Below is a small trained network, with its code and all its weights. Each question gives an input and a target symbol and asks what happens when units are switched off, that is, made to give their printed mean instead of their output.

import numpy as np


def w(rows, s, z=0):
    codes = np.array(rows[::2]) - 128.0
    scale = np.full(codes.shape[1], s)
    scale[-1] = z or s
    return codes * scale


def norm(h):
    return h / np.sqrt((h * h).mean(-1, keepdims=True) + 1e-5)


def f(y):
    return np.maximum(y, 0)


def softmax(a):
    e = np.exp(a - a.max(-1, keepdims=True))
    return e / e.sum(-1, keepdims=True)


def log_softmax(a):
    a = a - a.max(-1, keepdims=True)
    return a - np.log(np.exp(a).sum(-1, keepdims=True))


def net(x, mask):
    ids = ['ΓΔΘΛΣΩαβζηπ'.index(c) for c in x.split()]
    T = len(ids)
    res = E[ids] + P[:T]
    r = norm(res)
    for j in range(3):
        rows = slice(2 * j, 2 * j + 2)
        q, k, v = (r @ M[0][rows].T for M in (Q, K, V))
        z = softmax(np.where(np.tri(T) > 0, q @ k.T / 2**0.5, -1e9)) @ v
        o = O[0][rows]
        res = res + np.where(mask[j], z, o[:, -1]) @ o[:, :-1]
    y = f(norm(res) @ A[0][:, :-1].T + A[0][:, -1])
    res = res + np.where(mask[3:15], y, B[0][:, -1]) @ B[0][:, :-1]
    return log_softmax(norm(res)[-1] @ U[:, :-1].T + U[:, -1])


Q, K, V, O, A, B = {}, {}, {}, {}, {}, {}
E = w([
[104,60,158,118],'Γ',
[139,192,198,75],'Δ',
[5,140,114,124],'Θ',
[136,127,105,155],'Λ',
[200,134,112,96],'Σ',
[112,43,160,117],'Ω',
[76,175,108,126],'α',
[123,94,138,104],'β',
[128,118,97,73],'ζ',
[142,118,152,136],'η',
[167,125,117,120],'π',
],0.032)
P = w([
[254,108,78,77],'0',
[237,105,85,87],'1',
[222,106,87,100],'2',
[212,101,94,107],'3',
[201,104,98,113],'4',
[192,99,100,121],'5',
[182,105,104,130],'6',
[173,106,110,134],'7',
[163,110,116,139],'8',
[152,106,125,145],'9',
[140,108,133,151],'10',
[137,114,135,152],'11',
[129,115,141,158],'12',
[135,112,137,155],'13',
],0.0064)
Q[0] = w([
[148,45,107,49],'H0',
[178,129,169,31],'H0',
[187,68,157,79],'H1',
[148,136,183,73],'H1',
[134,5,102,99],'H2',
[188,156,123,157],'H2',
],0.029)
K[0] = w([
[120,75,72,208],'H0',
[150,97,41,88],'H0',
[173,159,219,103],'H1',
[66,143,182,117],'H1',
[141,153,191,254],'H2',
[175,178,154,41],'H2',
],0.025)
V[0] = w([
[82,102,84,206],'H0',
[96,177,96,101],'H0',
[163,98,158,192],'H1',
[101,107,7,122],'H1',
[125,141,171,96],'H2',
[150,147,155,198],'H2',
],0.016)
O[0] = w([
[141,40,22,137,112],'H0',
[37,128,34,82,45],'H0',
[221,22,139,33,208],'H1',
[193,91,18,224,3],'H1',
[78,144,254,117,110],'H2',
[51,66,46,13,130],'H2',
],0.0062,0.0053)
A[0] = w([
[172,188,84,129,88],'N0',
[115,59,92,187,83],'N1',
[110,209,131,87,99],'N2',
[172,209,131,136,42],'N3',
[107,64,79,250,187],'N4',
[203,124,188,166,93],'N5',
[184,52,30,171,134],'N6',
[68,34,155,173,124],'N7',
[135,173,172,228,22],'N8',
[144,145,82,80,98],'N9',
[154,203,88,66,2],'N10',
[68,210,139,81,149],'N11',
],0.014,0.0032)
B[0] = w([
[139,163,202,102,163],'N0',
[176,121,159,214,179],'N1',
[174,107,108,147,164],'N2',
[116,174,101,182,168],'N3',
[140,115,153,1,214],'N4',
[62,133,89,128,239],'N5',
[109,41,54,179,254],'N6',
[149,204,167,164,181],'N7',
[135,59,131,83,180],'N8',
[83,121,162,89,166],'N9',
[211,124,142,194,147],'N10',
[120,125,34,94,186],'N11',
],0.022,0.0073)
U = w([
[95,133,195,158,129],'Γ',
[101,177,148,98,119],'Δ',
[77,130,86,125,1],'Θ',
[152,28,99,135,157],'Λ',
[145,192,159,110,160],'Σ',
[115,105,190,162,134],'Ω',
[121,138,93,102,46],'α',
[1,117,139,168,90],'β',
[207,135,129,138,106],'ζ',
[159,103,199,50,173],'η',
[93,158,97,206,155],'π',
],0.018,0.0068)

Each question gives the input, a string of symbols that net reads in full, and the target symbol t.
The units are the heads (2 rows each of Q, K, V and O) and the neurons (one row each of A and B). Each row of codes is followed by its name. A weight is (code - 128) times the scale printed after its matrix; where a second scale follows, it is the last column's (O, A, B and U).
mask holds one flag per unit, heads first, then neurons. A switched-off unit (its flag False) gives its mean, the last column of its rows in O or B, instead of its output. The means were averaged over made-up inputs and are rounded, as every weight is.
A unit's drop is (log p(t) with every unit on - log p(t) with that unit switched off) / (log p(t) with every unit on - log p(t) with every unit switched off).
The circuit of an input: a set's keep is (log p(t) with only the set's units on - log p(t) with every unit switched off) / (log p(t) with every unit on - log p(t) with every unit switched off). Starting from the 12 units with the biggest drops (on a tie, the unit counted first), units are removed one at a time, each time the one whose removal leaves the highest keep (on an exact tie, the one counted first), for as long as the keep stays at least 0.8.
units of the circuit, in order: the units of the circuit, biggest drop first
most important unit: the unit with the biggest drop
k most important neurons: the k neurons with the biggest drops, biggest first
which heads matter: for each layer, one digit per head in row order, 1 if its drop is at least 0.15 and else 0, layers parted by /
input ζ β π π β π Θ β π, target π: which heads matter : 100
input Λ π η β Ω α, target η: units of the circuit, in order : N4; H1; N0
input Ω α π Λ Θ β η β Γ π, target η: units of the circuit, in order : H1
input η Λ Θ Λ Δ ζ η β Ω ζ β π β α, target π: which heads matter : 101
input β Λ β Δ β Ω η, target Δ: which heads matter : 010
input Δ β π α Λ Ω, target Ω: which heads matter : 111
input Δ β Λ π η Σ, target ζ: units of the circuit, in order : H1; N10
input β β ζ β Λ π β η Λ β α, target Λ: which heads matter : 010
input β Θ β π Θ η Ω Λ π Δ Σ α, target π: units of the circuit, in order : H2; H1
input π ζ π, target π: which heads matter : 110
input π α ζ, target ζ: which heads matter : 100
input ζ β Λ ζ β α β π β β Λ Θ, target Λ: which heads matter : 010
input π β Ω ζ, target ζ: which heads matter : 101
input β Θ Λ η Λ Ω η ζ, target η: most important unit : H1
input ζ α β η π, target η: which heads matter : 010
input β ζ Θ β, target β: units of the circuit, in order : N5; H2; H0; H1
input π Γ β, target β: which heads matter : 001
input β η η β α, target η: units of the circuit, in order : N8; N6; H2
input Λ Λ Λ β β Θ β η η π ζ, target η: 2 most important neurons : N6; N5
input β α Ω Ω, target Ω: most important unit : N7
input β Θ Λ α α Σ ζ Ω Δ ζ α Γ, target Γ: 3 most important neurons : N7; N4; N6
